Below is a small trained network, with its code and all its weights. Each question gives an input and a target symbol and asks what happens when units are switched off, that is, made to give their printed mean instead of their output.

import numpy as np


def w(rows, s, z=0):
    codes = np.array(rows[::2]) - 128.0
    scale = np.full(codes.shape[1], s)
    scale[-1] = z or s
    return codes * scale


def norm(h):
    return h / np.sqrt((h * h).mean(-1, keepdims=True) + 1e-5)


def f(y):
    return y / 2 * (1 + np.tanh(0.7978845608 * (y + 0.044715 * y**3)))


def softmax(a):
    e = np.exp(a - a.max(-1, keepdims=True))
    return e / e.sum(-1, keepdims=True)


def log_softmax(a):
    a = a - a.max(-1, keepdims=True)
    return a - np.log(np.exp(a).sum(-1, keepdims=True))


def net(x, mask):
    ids = ['Φβεζξπτ'.index(c) for c in x.split()]
    T = len(ids)
    res = E[ids] + P[:T]
    u = 0
    for l in range(2):
        r = norm(res)
        for j in range(3):
            rows = slice(2 * j, 2 * j + 2)
            q, k, v = (r @ M[l][rows].T for M in (Q, K, V))
            z = softmax(np.where(np.tri(T) > 0, q @ k.T / 2**0.5, -1e9)) @ v
            o = O[l][rows]
            res = res + np.where(mask[u + j], z, o[:, -1]) @ o[:, :-1]
        u += 3
        y = f(norm(res) @ A[l][:, :-1].T + A[l][:, -1])
        res = res + np.where(mask[u : u + 12], y, B[l][:, -1]) @ B[l][:, :-1]
        u += 12
    return log_softmax(norm(res)[-1] @ U[:, :-1].T + U[:, -1])


Q, K, V, O, A, B = {}, {}, {}, {}, {}, {}
E = w([
[100,154,178,69,141,255],'Φ',
[157,92,131,151,61,171],'β',
[199,163,164,180,124,180],'ε',
[197,171,133,79,134,149],'ζ',
[130,87,190,154,169,152],'ξ',
[84,202,145,172,107,134],'π',
[167,130,56,185,153,117],'τ',
],0.0047)
P = w([
[125,121,112,110,144,255],'0',
[138,125,116,130,139,227],'1',
[141,126,120,147,141,206],'2',
[151,137,140,152,129,172],'3',
[155,141,146,153,122,143],'4',
[155,137,160,158,115,114],'5',
[155,136,163,159,109,73],'6',
[162,134,168,157,96,44],'7',
[163,137,178,166,84,12],'8',
],0.0032)
Q[0] = w([
[213,151,188,188,116,160],'L0H0',
[192,178,205,206,85,183],'L0H0',
[2,83,32,30,164,64],'L0H1',
[52,137,50,97,108,104],'L0H1',
[140,148,130,113,143,108],'L0H2',
[63,112,99,149,204,113],'L0H2',
],0.0096)
K[0] = w([
[150,124,121,161,123,9],'L0H0',
[165,108,126,152,132,25],'L0H0',
[135,122,139,96,148,254],'L0H1',
[143,111,123,101,167,205],'L0H1',
[116,119,119,141,111,127],'L0H2',
[175,146,64,108,111,178],'L0H2',
],0.013)
V[0] = w([
[73,167,222,64,134,244],'L0H0',
[166,151,43,148,208,119],'L0H0',
[196,5,189,35,134,139],'L0H1',
[81,147,79,116,199,111],'L0H1',
[141,142,170,146,160,40],'L0H2',
[110,117,152,180,187,100],'L0H2',
],0.0026)
O[0] = w([
[175,148,206,179,43,24,30],'L0H0',
[145,132,71,145,203,77,250],'L0H0',
[189,212,194,145,229,162,1],'L0H1',
[159,108,81,197,96,148,98],'L0H1',
[176,170,89,173,141,255,34],'L0H2',
[161,136,90,139,171,148,134],'L0H2',
],0.0027,0.0021)
A[0] = w([
[128,128,128,129,128,130,123],'L0N0',
[123,132,137,128,132,125,110],'L0N1',
[128,128,127,131,129,133,112],'L0N2',
[148,83,70,71,104,96,218],'L0N3',
[103,162,60,152,229,70,148],'L0N4',
[127,128,124,136,133,142,79],'L0N5',
[69,35,112,122,137,138,194],'L0N6',
[186,106,49,253,119,102,16],'L0N7',
[105,124,132,133,142,139,107],'L0N8',
[177,82,164,112,188,106,90],'L0N9',
[126,127,127,134,133,139,71],'L0N10',
[10,127,149,210,159,140,3],'L0N11',
],0.0039,0.0018)
B[0] = w([
[129,129,129,129,128,128,127],'L0N0',
[126,131,137,126,133,124,115],'L0N1',
[132,131,130,130,126,128,123],'L0N2',
[129,103,78,95,119,121,185],'L0N3',
[118,123,138,99,195,155,215],'L0N4',
[139,138,137,135,125,130,114],'L0N5',
[125,64,117,147,134,120,197],'L0N6',
[134,128,132,119,115,255,254],'L0N7',
[134,124,139,139,132,122,119],'L0N8',
[102,128,123,174,145,100,146],'L0N9',
[136,137,137,132,125,129,107],'L0N10',
[141,140,129,167,166,88,121],'L0N11',
],0.0045,0.0017)
Q[1] = w([
[96,82,1,147,205,129],'L1H0',
[100,115,142,134,137,34],'L1H0',
[136,110,120,122,129,172],'L1H1',
[107,132,37,146,154,74],'L1H1',
[178,142,241,92,70,142],'L1H2',
[121,154,237,99,48,61],'L1H2',
],0.0086)
K[1] = w([
[113,124,115,121,117,248],'L1H0',
[124,136,190,119,100,134],'L1H0',
[126,134,110,153,131,123],'L1H1',
[84,132,122,109,141,168],'L1H1',
[141,145,156,189,156,59],'L1H2',
[135,152,186,178,99,55],'L1H2',
],0.013)
V[1] = w([
[106,141,141,70,80,146],'L1H0',
[149,183,105,16,164,53],'L1H0',
[73,181,143,86,140,165],'L1H1',
[211,96,90,179,95,80],'L1H1',
[208,182,108,108,75,233],'L1H2',
[105,3,140,54,126,138],'L1H2',
],0.0029)
O[1] = w([
[59,150,143,117,125,98,94],'L1H0',
[63,41,229,235,170,91,4],'L1H0',
[144,172,131,198,118,59,121],'L1H1',
[149,89,146,42,134,219,125],'L1H1',
[80,116,53,71,243,5,210],'L1H2',
[40,179,131,179,198,245,148],'L1H2',
],0.0024,0.0022)
A[1] = w([
[141,107,144,92,46,112,66],'L1N0',
[43,244,141,142,108,112,98],'L1N1',
[144,140,138,132,87,105,15],'L1N2',
[57,96,211,212,169,34,4],'L1N3',
[159,161,123,117,71,117,36],'L1N4',
[120,147,106,122,145,146,61],'L1N5',
[128,150,98,100,136,149,64],'L1N6',
[170,161,114,189,165,55,75],'L1N7',
[95,116,144,162,118,184,98],'L1N8',
[2,81,34,78,121,35,7],'L1N9',
[137,221,79,75,111,14,27],'L1N10',
[128,128,128,128,128,128,128],'L1N11',
],0.0042,0.0039)
B[1] = w([
[74,148,145,71,146,169,83],'L1N0',
[113,133,41,157,125,137,109],'L1N1',
[128,148,190,74,92,131,7],'L1N2',
[187,147,89,82,84,252,81],'L1N3',
[134,155,160,68,104,161,39],'L1N4',
[163,156,167,119,113,148,70],'L1N5',
[178,150,145,114,94,159,89],'L1N6',
[99,125,158,91,141,176,65],'L1N7',
[121,112,156,171,97,139,127],'L1N8',
[222,222,164,142,161,188,56],'L1N9',
[132,63,109,176,103,173,74],'L1N10',
[128,128,128,128,128,128,128],'L1N11',
],0.0038,0.0011)
U = w([
[38,164,188,31,140,184,33],'Φ',
[47,216,103,176,108,69,69],'β',
[218,185,198,169,124,182,85],'ε',
[106,71,109,120,1,124,182],'ζ',
[197,169,122,30,148,31,17],'ξ',
[119,58,216,169,185,53,133],'π',
[125,102,34,134,202,166,252],'τ',
],0.0078,0.0016)

Each question gives the input, a string of symbols that net reads in full, and the target symbol t.
The units are the heads (2 rows each of Q, K, V and O) and the neurons (one row each of A and B). Each row of codes is followed by its name. A weight is (code - 128) times the scale printed after its matrix; where a second scale follows, it is the last column's (O, A, B and U).
mask holds one flag per unit, layer by layer, with each layer's heads first. A switched-off unit (its flag False) gives its mean, the last column of its rows in O or B, instead of its output. The means were averaged over made-up inputs and are rounded, as every weight is.
A unit's drop is (log p(t) with every unit on - log p(t) with that unit switched off) / (log p(t) with every unit on - log p(t) with every unit switched off).
The circuit of an input: a set's keep is (log p(t) with only the set's units on - log p(t) with every unit switched off) / (log p(t) with every unit on - log p(t) with every unit switched off). Starting from the 12 units with the biggest drops (on a tie, the unit counted first), units are removed one at a time, each time the one whose removal leaves the highest keep (on an exact tie, the one counted first), for as long as the keep stays at least 0.8.
circuit, biggest first: the units of the circuit, biggest drop first
unit that matters most: the unit with the biggest drop
k most important neurons of layer l: the k neurons of layer l with the biggest drops, biggest first
which heads matter: for each layer, one digit per head in row order, 1 if its drop is at least 0.15 and else 0, layers parted by /
drop of u: that unit's drop, to one decimal
input ζ β ε ζ ε, target π: which heads matter : 000 / 101
input β π Φ ζ ξ ε ζ ζ ξ, target ε: unit that matters most : L1N3
input β ξ ζ π Φ, target ζ: circuit, biggest first : [L0H1 L0H0 L0N4]
input τ τ β ξ ε τ ξ, target τ: circuit, biggest first : [L1N3 L0N9]
input ξ π ξ β Φ ε Φ ζ, target π: which heads matter : 010 / 100
input ε Φ β π ζ β ξ β, target ε: circuit, biggest first : [L0H1 L0H2]
input ζ β ξ τ τ β π, target τ: 2 most important neurons of layer 1 : [L1N1 L1N10]
input π ξ ε ξ τ τ Φ ζ, target τ: which heads matter : 100 / 000
input Φ ε ζ, target π: circuit, biggest first : [L1H0 L0N7 L0H0 L0H2]
input τ τ β π τ τ π ζ, target τ: circuit, biggest first : [L0H0 L0H2]
input π ζ β ζ ζ β, target π: circuit, biggest first : [L1H0 L0H1]
input Φ ξ ξ π Φ ζ, target ζ: which heads matter : 010 / 000
input Φ τ ε ξ ε ξ ζ Φ, target ε: which heads matter : 011 / 001
input τ Φ τ τ τ β ζ Φ, target π: circuit, biggest first : [L1H0 L0N7]
input π ε ξ, target π: unit that matters most : L0H0
input Φ β π, target ζ: which heads matter : 100 / 001
input ξ β π ξ Φ ξ, target ε: which heads matter : 010 / 000
input τ τ ε τ ε Φ ε, target ξ: which heads matter : 010 / 001
input Φ τ τ τ β ξ τ τ ε, target τ: drop of L0H0 : 1.1
input β β β, target Φ: drop of L1N0 : 0.5
input τ τ ε ξ ξ Φ, target ε: drop of L0H1 : 0.2
input β ξ τ ξ ζ τ τ τ ξ, target τ: drop of L1N7 : 0.0
